Read these off the matrix that follows.
1) Read off the 4th entry in reading order.
2) Read off the second smallest entry.
[[-0.041, 0.038, 0.057, 0.013, 0.030, 0.049, -0.026, -0.049, -0.006, 0.039, 0.042, 0.057, 0.037, 0.014], [0.048, 0.040, -0.031, -0.060, -0.026, 0.097, 0.023, 0.083, 0.049, 0.060, 0.032, 0.073, -0.045, -0.034], [0.046, 0.009, 0.029, -0.004, 0.047, 0.090, 0.009, 0.001, -0.011, 0.047, 0.006, 0.055, 0.048, 0.055], [-0.046, -0.207, 0.045, -0.002, 0.002, -0.020, -0.002, -0.017, -0.049, 0.017, -0.084, 0.040, 0.059, 0.103], [-0.081, 0.055, 0.079, 0.021, 0.051, 0.141, 0.010, -0.012, 0.052, 0.066, 0.022, 0.097, -0.063, -0.107], [-0.050, -0.014, -0.082, -0.051, -0.045, 0.027, -0.006, -0.037, 0.017, 0.036, -0.039, 0.039, -0.024, 0.029], [-0.025, -0.052, 0.058, 0.043, 0.016, 0.026, 0.009, -0.006, -0.021, 0.036, -0.054, 0.068, 0.020, 0.003], [-0.076, 0.036, 0.056, 0.027, -0.017, 0.004, -0.010, -0.016, 0.029, 0.042, 0.037, 0.048, 0.044, 0.012], [0.057, -0.037, -0.010, -0.009, 0.003, 0.142, 0.030, 0.001, -0.007, 0.071, -0.063, 0.085, 0.030, -0.006], [0.048, 0.024, 0.000, 0.021, 0.045, 0.142, 0.004, 0.017, 0.030, 0.066, 0.018, 0.097, 0.001, -0.029], [0.037, -0.040, 0.084, 0.053, -0.001, -0.016, 0.011, 0.104, 0.037, 0.012, -0.033, 0.018, 0.040, 0.056], [-0.009, 0.038, -0.019, 0.009, -0.010, -0.092, 0.028, -0.031, 0.043, -0.101, 0.022, -0.107, 0.049, 0.045], [0.102, -0.125, 0.044, -0.014, 0.036, 0.111, 0.033, 0.085, -0.030, 0.049, -0.069, 0.052, -0.022, -0.051], [-0.095, 0.014, 0.012, -0.045, -0.039, 0.138, -0.015, 0.078, -0.017, 0.076, 0.000, 0.077, -0.042, -0.093], [0.035, 0.009, 0.085, 0.038, 0.034, 0.177, 0.046, 0.007, 0.024, 0.095, 0.039, 0.111, -0.023, 0.006], [0.046, 0.001, -0.033, 0.013, -0.014, -0.008, 0.030, 0.007, -0.023, 0.000, 0.037, 0.013, -0.037, -0.044]]
1) 0.013
2) -0.125

array([[ 50.8,  50.4, -26.8,   9.1,   3.6,  24.1,  17.6,  27.7,  18.0,
        -43.9,  -1.5,   4.0,  11.1],
       [ -8.0,  -2.1,  17.8,  -3.7, -11.4, -27.4,  -4.6,  -9.2,  -3.3,
         10.2,  -8.0,  31.2,  -5.9],
       [ 18.7,   9.2, -22.7,  13.0,  25.3,  29.6,   2.5,  28.6, -23.0,
         19.5, -12.5,  30.9,  22.5],
       [ 27.9,  30.1, -14.4,  54.7,  31.4,   2.1,  12.9,  20.8, -35.9,
         -6.0,  -3.4,  20.8,   6.8],
       [ -5.3,  20.9,  -7.1, -31.4,  13.7,  21.3,   5.6, -19.8,   5.0,
         -0.9, -47.6, -25.7,  -9.8],
       [ 12.9,  -9.8, -26.2,  -1.1,  -8.7,  -6.7,  31.9, -17.3,  10.4,
        -15.0,  -6.7,  -4.5, -17.0],
       [ 24.2, -10.4,   5.1,  17.4, -24.0, -29.2,   0.1, -18.5,  25.5,
         36.7,  30.8, -23.6,   1.3]])
The entry just left of -7.1 -> 20.9
The entry just left of the largest entry: -14.4
The entry just right of the smallest entry is -25.7
Read off the entry just left of -47.6.
A: -0.9
Read off the entry just left of -31.4.
A: -7.1
The entry just left of the centre entry is 2.1
Read off the entry just left of 17.6.
A: 24.1
The entry just left of 22.5: 30.9
Read off the minimum.
A: -47.6
The entry just right of -35.9 is -6.0
Read off the entry just right of the largest entry.
A: 31.4

[[320, 162, 803, 195, 707, 561, 554, 295, 873, 15, 518, 328, 314], [309, 161, 765, 271, 728, 391, 636, 256, 914, 173, 649, 306, 299], [444, 170, 657, 275, 613, 117, 652, 127, 962, 513, 829, 179, 154]]
The entry just left of the largest entry -> 127
The entry just left of the smallest entry is 873
Read off the entry just right of 170.
Answer: 657
The entry just right of 829 is 179
The minimum: 15
The entry just right of 127 is 962
